Below is a small trained network, with its code and all its weights. Each question gives an input and a target symbol and asks what happens when units are switched off, that is, made to give their printed mean instead of their output.

import numpy as np


def w(rows, s, z=0):
    codes = np.array(rows[::2]) - 128.0
    scale = np.full(codes.shape[1], s)
    scale[-1] = z or s
    return codes * scale


def norm(h):
    return h / np.sqrt((h * h).mean(-1, keepdims=True) + 1e-5)


def f(y):
    return np.maximum(y, 0)


def softmax(a):
    e = np.exp(a - a.max(-1, keepdims=True))
    return e / e.sum(-1, keepdims=True)


def log_softmax(a):
    a = a - a.max(-1, keepdims=True)
    return a - np.log(np.exp(a).sum(-1, keepdims=True))


def net(x, mask):
    ids = ['ΘΠΨβδεζημτω'.index(c) for c in x.split()]
    T = len(ids)
    res = E[ids] + P[:T]
    u = 0
    for l in range(2):
        r = norm(res)
        for j in range(3):
            rows = slice(2 * j, 2 * j + 2)
            q, k, v = (r @ M[l][rows].T for M in (Q, K, V))
            z = softmax(np.where(np.tri(T) > 0, q @ k.T / 2**0.5, -1e9)) @ v
            o = O[l][rows]
            res = res + np.where(mask[u + j], z, o[:, -1]) @ o[:, :-1]
        u += 3
        y = f(norm(res) @ A[l][:, :-1].T + A[l][:, -1])
        res = res + np.where(mask[u : u + 16], y, B[l][:, -1]) @ B[l][:, :-1]
        u += 16
    return log_softmax(norm(res)[-1] @ U[:, :-1].T + U[:, -1])


Q, K, V, O, A, B = {}, {}, {}, {}, {}, {}
E = w([
[118,159,149,78],'Θ',
[154,142,167,87],'Π',
[85,106,147,99],'Ψ',
[150,139,168,84],'β',
[172,119,159,101],'δ',
[151,78,211,117],'ε',
[173,187,114,88],'ζ',
[80,26,157,34],'η',
[202,78,82,200],'μ',
[227,255,153,154],'τ',
[82,182,165,169],'ω',
],0.018)
P = w([
[153,185,227,67],'0',
[221,127,209,121],'1',
[170,152,191,112],'2',
[134,163,140,113],'3',
[110,149,112,120],'4',
[76,138,85,127],'5',
[37,117,38,148],'6',
[20,118,29,150],'7',
[16,112,31,153],'8',
[1,118,25,147],'9',
],0.0049)
Q[0] = w([
[153,78,219,149],'0.h0',
[186,98,54,191],'0.h0',
[99,173,184,102],'0.h1',
[197,169,56,226],'0.h1',
[79,132,42,197],'0.h2',
[106,2,98,61],'0.h2',
],0.0089)
K[0] = w([
[159,57,180,76],'0.h0',
[191,186,22,64],'0.h0',
[60,129,143,37],'0.h1',
[170,4,112,176],'0.h1',
[141,234,113,186],'0.h2',
[86,75,65,154],'0.h2',
],0.011)
V[0] = w([
[206,2,132,92],'0.h0',
[158,131,145,110],'0.h0',
[124,161,47,153],'0.h1',
[145,159,160,87],'0.h1',
[44,153,203,104],'0.h2',
[156,137,234,223],'0.h2',
],0.0077)
O[0] = w([
[100,2,26,159,254],'0.h0',
[139,66,136,177,188],'0.h0',
[147,182,157,112,2],'0.h1',
[123,41,125,126,247],'0.h1',
[28,130,81,113,225],'0.h2',
[69,206,71,169,241],'0.h2',
],0.0083,0.0051)
A[0] = w([
[123,108,168,126,36],'0.n0',
[154,56,120,101,60],'0.n1',
[87,101,66,76,71],'0.n2',
[153,170,89,96,74],'0.n3',
[187,138,128,65,37],'0.n4',
[216,111,90,100,253],'0.n5',
[151,118,194,170,77],'0.n6',
[87,91,172,246,166],'0.n7',
[194,91,125,87,21],'0.n8',
[168,188,86,101,54],'0.n9',
[84,92,127,140,118],'0.n10',
[86,128,127,98,121],'0.n11',
[90,121,154,87,134],'0.n12',
[125,120,152,4,146],'0.n13',
[156,166,87,90,86],'0.n14',
[109,144,50,71,145],'0.n15',
],0.013,0.0026)
B[0] = w([
[118,130,123,154,139],'0.n0',
[132,133,166,89,242],'0.n1',
[194,32,135,174,251],'0.n2',
[169,167,86,81,142],'0.n3',
[154,72,176,97,134],'0.n4',
[94,107,245,123,166],'0.n5',
[88,157,133,97,135],'0.n6',
[120,181,61,24,254],'0.n7',
[163,64,118,129,144],'0.n8',
[243,114,48,89,148],'0.n9',
[179,88,64,143,249],'0.n10',
[229,204,151,178,177],'0.n11',
[153,108,186,138,174],'0.n12',
[117,89,185,75,174],'0.n13',
[204,154,127,2,141],'0.n14',
[145,10,134,35,188],'0.n15',
],0.0052,0.0075)
Q[1] = w([
[138,66,75,75],'1.h0',
[108,153,82,122],'1.h0',
[214,153,108,74],'1.h1',
[34,158,254,242],'1.h1',
[94,207,165,186],'1.h2',
[96,144,152,47],'1.h2',
],0.011)
K[1] = w([
[144,174,15,127],'1.h0',
[97,162,146,138],'1.h0',
[48,174,119,169],'1.h1',
[210,89,108,30],'1.h1',
[65,95,178,152],'1.h2',
[117,9,158,111],'1.h2',
],0.012)
V[1] = w([
[68,48,183,151],'1.h0',
[98,160,160,52],'1.h0',
[145,121,117,111],'1.h1',
[250,94,132,105],'1.h1',
[143,134,141,181],'1.h2',
[103,118,164,191],'1.h2',
],0.012)
O[1] = w([
[97,94,141,110,253],'1.h0',
[90,153,96,102,55],'1.h0',
[141,125,172,107,162],'1.h1',
[196,135,134,131,201],'1.h1',
[101,125,150,154,60],'1.h2',
[90,102,102,247,36],'1.h2',
],0.013,0.0036)
A[1] = w([
[89,125,176,156,116],'1.n0',
[94,138,234,172,20],'1.n1',
[198,129,67,192,62],'1.n2',
[143,128,48,245,81],'1.n3',
[149,130,143,66,127],'1.n4',
[148,49,118,98,98],'1.n5',
[181,193,175,117,216],'1.n6',
[95,42,111,68,247],'1.n7',
[193,217,97,183,119],'1.n8',
[122,178,160,158,115],'1.n9',
[141,45,125,129,255],'1.n10',
[9,158,171,1,93],'1.n11',
[228,107,127,176,149],'1.n12',
[159,140,199,122,121],'1.n13',
[146,134,34,78,132],'1.n14',
[94,215,87,129,201],'1.n15',
],0.0093,0.0028)
B[1] = w([
[140,82,106,226,129],'1.n0',
[176,70,135,91,129],'1.n1',
[104,216,223,156,135],'1.n2',
[103,111,133,130,132],'1.n3',
[164,99,240,134,160],'1.n4',
[113,146,110,142,210],'1.n5',
[65,177,20,141,148],'1.n6',
[119,220,80,134,247],'1.n7',
[94,52,111,176,142],'1.n8',
[57,119,174,24,132],'1.n9',
[82,238,54,206,228],'1.n10',
[88,125,163,186,156],'1.n11',
[2,199,186,201,164],'1.n12',
[142,156,106,150,139],'1.n13',
[218,128,100,82,165],'1.n14',
[82,33,108,122,145],'1.n15',
],0.006,0.013)
U = w([
[83,142,164,68,128],'Θ',
[138,120,159,115,64],'Π',
[121,112,141,113,3],'Ψ',
[151,90,183,96,188],'β',
[167,70,150,154,160],'δ',
[114,102,19,135,139],'ε',
[175,150,120,8,76],'ζ',
[113,24,152,82,78],'η',
[141,132,153,219,177],'μ',
[196,217,113,125,132],'τ',
[59,165,144,122,119],'ω',
],0.012,0.0034)

Each question gives the input, a string of symbols that net reads in full, and the target symbol t.
The units are the heads (2 rows each of Q, K, V and O) and the neurons (one row each of A and B). Each row of codes is followed by its name. A weight is (code - 128) times the scale printed after its matrix; where a second scale follows, it is the last column's (O, A, B and U).
mask holds one flag per unit, layer by layer, with each layer's heads first. A switched-off unit (its flag False) gives its mean, the last column of its rows in O or B, instead of its output. The means were averaged over made-up inputs and are rounded, as every weight is.
A unit's drop is (log p(t) with every unit on - log p(t) with that unit switched off) / (log p(t) with every unit on - log p(t) with every unit switched off).
The circuit of an input: a set's keep is (log p(t) with only the set's units on - log p(t) with every unit switched off) / (log p(t) with every unit on - log p(t) with every unit switched off). Starting from the 12 units with the biggest drops (on a tie, the unit counted first), units are removed one at a time, each time the one whose removal leaves the highest keep (on an exact tie, the one counted first), for as long as the keep stays at least 0.8.
units of the circuit, in order: the units of the circuit, biggest drop first
unit that matters most: the unit with the biggest drop
top k neurons: the k neurons with the biggest drops, biggest first
k most important neurons of layer l: the k neurons of layer l with the biggest drops, biggest first
heads that matter: for each layer, one digit per head in row order, 1 if its drop is at least 0.15 and else 0, layers parted by /
input β β τ β ε δ τ ε β, target τ: units of the circuit, in order	1.h0
input δ Π ε δ ε ε ε μ δ μ, target μ: heads that matter	011 / 000
input ε β ε ζ Π ε, target ζ: heads that matter	000 / 001
input ε η δ, target η: heads that matter	001 / 100
input β Θ Ψ τ β ω β, target Θ: units of the circuit, in order	0.h0, 1.h1, 0.n13
input μ ε ε ε Π Π ε ζ ζ β, target ζ: heads that matter	100 / 001
input Θ ω β, target Θ: heads that matter	100 / 100
input ε τ δ ω τ, target ε: heads that matter	010 / 010
input Ψ ε β β μ β ε, target μ: units of the circuit, in order	1.h0, 0.n15, 1.h1, 1.n12
input μ ε β ε ω τ, target ε: top 4 neurons	1.n15, 1.n8, 0.n9, 1.n6
input Θ Θ τ ε τ τ ε Ψ, target τ: 2 most important neurons of layer 0	0.n9, 0.n11
input β δ μ, target μ: heads that matter	000 / 000
input τ δ ε Π β ω Π η Π, target η: top 2 neurons	0.n13, 0.n7
input δ Π β ε τ Π, target τ: 2 most important neurons of layer 0	0.n7, 0.n9
input η Π Ψ ζ δ ω Ψ, target ζ: top 2 neurons	0.n7, 1.n12
input ω ε ε δ η β, target η: unit that matters most	0.h2
input ε μ τ Π, target τ: top 2 neurons	0.n9, 1.n12
input ω ε Π, target ε: units of the circuit, in order	0.h2, 0.h0, 0.n2
input Ψ Θ ε, target ε: top 2 neurons	1.n10, 1.n7
input τ β ε η τ Θ, target τ: top 2 neurons	0.n7, 1.n12
input ε ε ε ω Π ζ, target ζ: heads that matter	100 / 000
input ε ε τ ε, target τ: unit that matters most	1.h0
input τ β β Θ μ ε, target μ: top 2 neurons	1.n12, 0.n15
input β ω ε, target ε: heads that matter	100 / 000
input ε ε δ μ β η β ζ τ μ, target τ: top 2 neurons	0.n9, 1.n6
input β ε Π τ Θ β, target τ: heads that matter	000 / 110
